Below are the code and all the weights of a small trained network. Each question names an input and a class and asks about switching units off, where a switched-off unit gives its printed mean instead of its output.

import numpy as np


def w(rows, s, z=0):
    codes = np.array(rows[::2]) - 128.0
    scale = np.full(codes.shape[1], s)
    scale[-1] = z or s
    return codes * scale


def f(y):
    return np.maximum(y, 0)


def log_softmax(a):
    a = a - a.max(-1, keepdims=True)
    return a - np.log(np.exp(a).sum(-1, keepdims=True))


def net(x, mask):
    res = np.array(x, float).reshape(1, 4) / 4 @ E
    y = f(res @ A[0][:, :-1].T + A[0][:, -1])
    res = res + np.where(mask, y, B[0][:, -1]) @ B[0][:, :-1]
    return log_softmax(res[-1] @ U[:, :-1].T + U[:, -1])


A, B = {}, {}
E = w([
[64,132,62,121,170,205,185,148,190,178],'x0',
[39,236,165,126,79,136,76,254,110,122],'x1',
[93,127,175,206,57,75,186,76,233,202],'x2',
[118,194,55,206,111,154,105,62,110,64],'x3',
],0.0079)
A[0] = w([
[61,138,79,132,157,211,194,148,189,177,38],'n0',
[106,117,155,191,69,73,188,74,200,180,33],'n1',
[88,148,162,188,62,82,170,111,192,173,39],'n2',
[115,72,209,50,149,109,167,204,155,207,70],'n3',
[99,190,71,202,103,166,111,77,123,89,84],'n4',
[58,203,157,132,84,136,80,213,123,124,34],'n5',
[103,193,63,209,106,169,104,79,120,76,65],'n6',
[118,175,69,201,114,162,116,62,125,89,81],'n7',
[97,131,82,94,179,211,152,155,124,130,73],'n8',
[84,151,166,194,53,78,172,110,204,180,18],'n9',
[60,195,156,136,84,133,93,206,132,131,31],'n10',
[46,205,163,139,76,134,94,215,134,130,2],'n11',
[47,142,72,133,164,217,206,154,196,184,15],'n12',
[196,134,206,138,45,3,57,117,80,87,53],'n13',
],0.0058,0.0021)
B[0] = w([
[63,133,208,212,174,77,56,113,160,92,217],'n0',
[173,147,66,62,218,203,97,151,55,61,253],'n1',
[152,172,67,49,196,198,83,179,48,44,233],'n2',
[161,116,131,56,2,28,161,212,213,151,245],'n3',
[156,108,135,64,41,56,144,203,189,134,218],'n4',
[220,39,73,132,197,162,182,44,147,152,250],'n5',
[163,112,133,51,46,55,139,203,188,125,224],'n6',
[182,90,127,52,45,53,159,190,198,138,213],'n7',
[85,143,183,163,189,119,48,142,126,52,193],'n8',
[152,169,68,51,199,195,83,181,54,49,245],'n9',
[225,33,81,138,189,156,189,38,164,164,235],'n10',
[223,29,83,140,189,149,187,38,164,163,248],'n11',
[53,132,226,224,181,67,36,118,169,83,229],'n12',
[25,142,237,246,199,80,31,112,175,99,241],'n13',
],0.0051,0.0056)
U = w([
[175,66,99,141,156,144,198,10,146,149,120],'0',
[130,175,94,79,162,180,91,184,32,91,118],'1',
[72,146,182,211,141,92,73,118,150,122,110],'2',
[137,127,127,84,28,72,169,196,173,144,114],'3',
[104,173,129,158,81,154,172,111,100,170,255],'4',
[85,185,126,138,68,147,199,91,75,170,71],'5',
],0.013,0.0086)

Each question gives the input, the list of numbers given to net, and the class t.
The units are the neurons (one row each of A and B). Each row of codes is followed by its name. A weight is (code - 128) times the scale printed after its matrix; where a second scale follows, it is the last column's (A, B and U).
mask holds one flag per neuron, in row order. A switched-off neuron (its flag False) gives its mean, the last column of its row in B, instead of its output. The means were averaged over made-up inputs and are rounded, as every weight is.
A unit's drop is (log p(t) with every unit on - log p(t) with that unit switched off) / (log p(t) with every unit on - log p(t) with every unit switched off).
The circuit of an input: a set's keep is (log p(t) with only the set's units on - log p(t) with every unit switched off) / (log p(t) with every unit on - log p(t) with every unit switched off). Starting from the 12 units with the biggest drops (on a tie, the unit counted first), units are removed one at a time, each time the one whose removal leaves the highest keep (on an exact tie, the one counted first), for as long as the keep stays at least 0.8.
units of the circuit, in order: the units of the circuit, biggest drop first
unit that matters most: the unit with the biggest drop
top k neurons: the k neurons with the biggest drops, biggest first
drop of u: that unit's drop, to one decimal
input [-3,5,2,8], class 3: top 3 neurons => (n6, n4, n7)
input [6,-4,5,2], class 2: unit that matters most => n12
input [-8,8,5,-3], class 0: units of the circuit, in order => (n11, n5)
input [4,7,1,-5], class 0: units of the circuit, in order => (n11, n10)
input [-5,1,-1,6], class 3: units of the circuit, in order => (n6, n7)
input [-2,6,-5,-7], class 3: top 2 neurons => (n3, n1)
input [-5,-1,0,4], class 2: top 2 neurons => (n13, n3)
input [7,-6,5,1], class 2: units of the circuit, in order => (n12, n0)
input [8,5,8,-5], class 1: units of the circuit, in order => (n9, n2)
input [-5,7,8,4], class 1: top 3 neurons => (n9, n2, n1)
input [-6,-4,-2,-8], class 3: top 2 neurons => (n3, n12)
input [6,-1,-4,-8], class 3: top 2 neurons => (n3, n13)
input [4,7,7,3], class 0: top 2 neurons => (n11, n10)
input [2,7,3,8], class 3: top neuron => (n6)
input [-1,6,7,7], class 1: top 4 neurons => (n9, n2, n1, n3)
input [-8,7,-1,1], class 2: top 2 neurons => (n13, n1)
input [-5,-3,6,-3], class 1: drop of n2 => 0.1
input [0,0,2,2], class 4: drop of n3 => 0.6
input [-1,5,0,-5], class 0: drop of n5 => 0.3
input [7,-4,8,-2], class 1: drop of n1 => 0.3
input [4,3,-2,-4], class 2: top neuron => (n12)
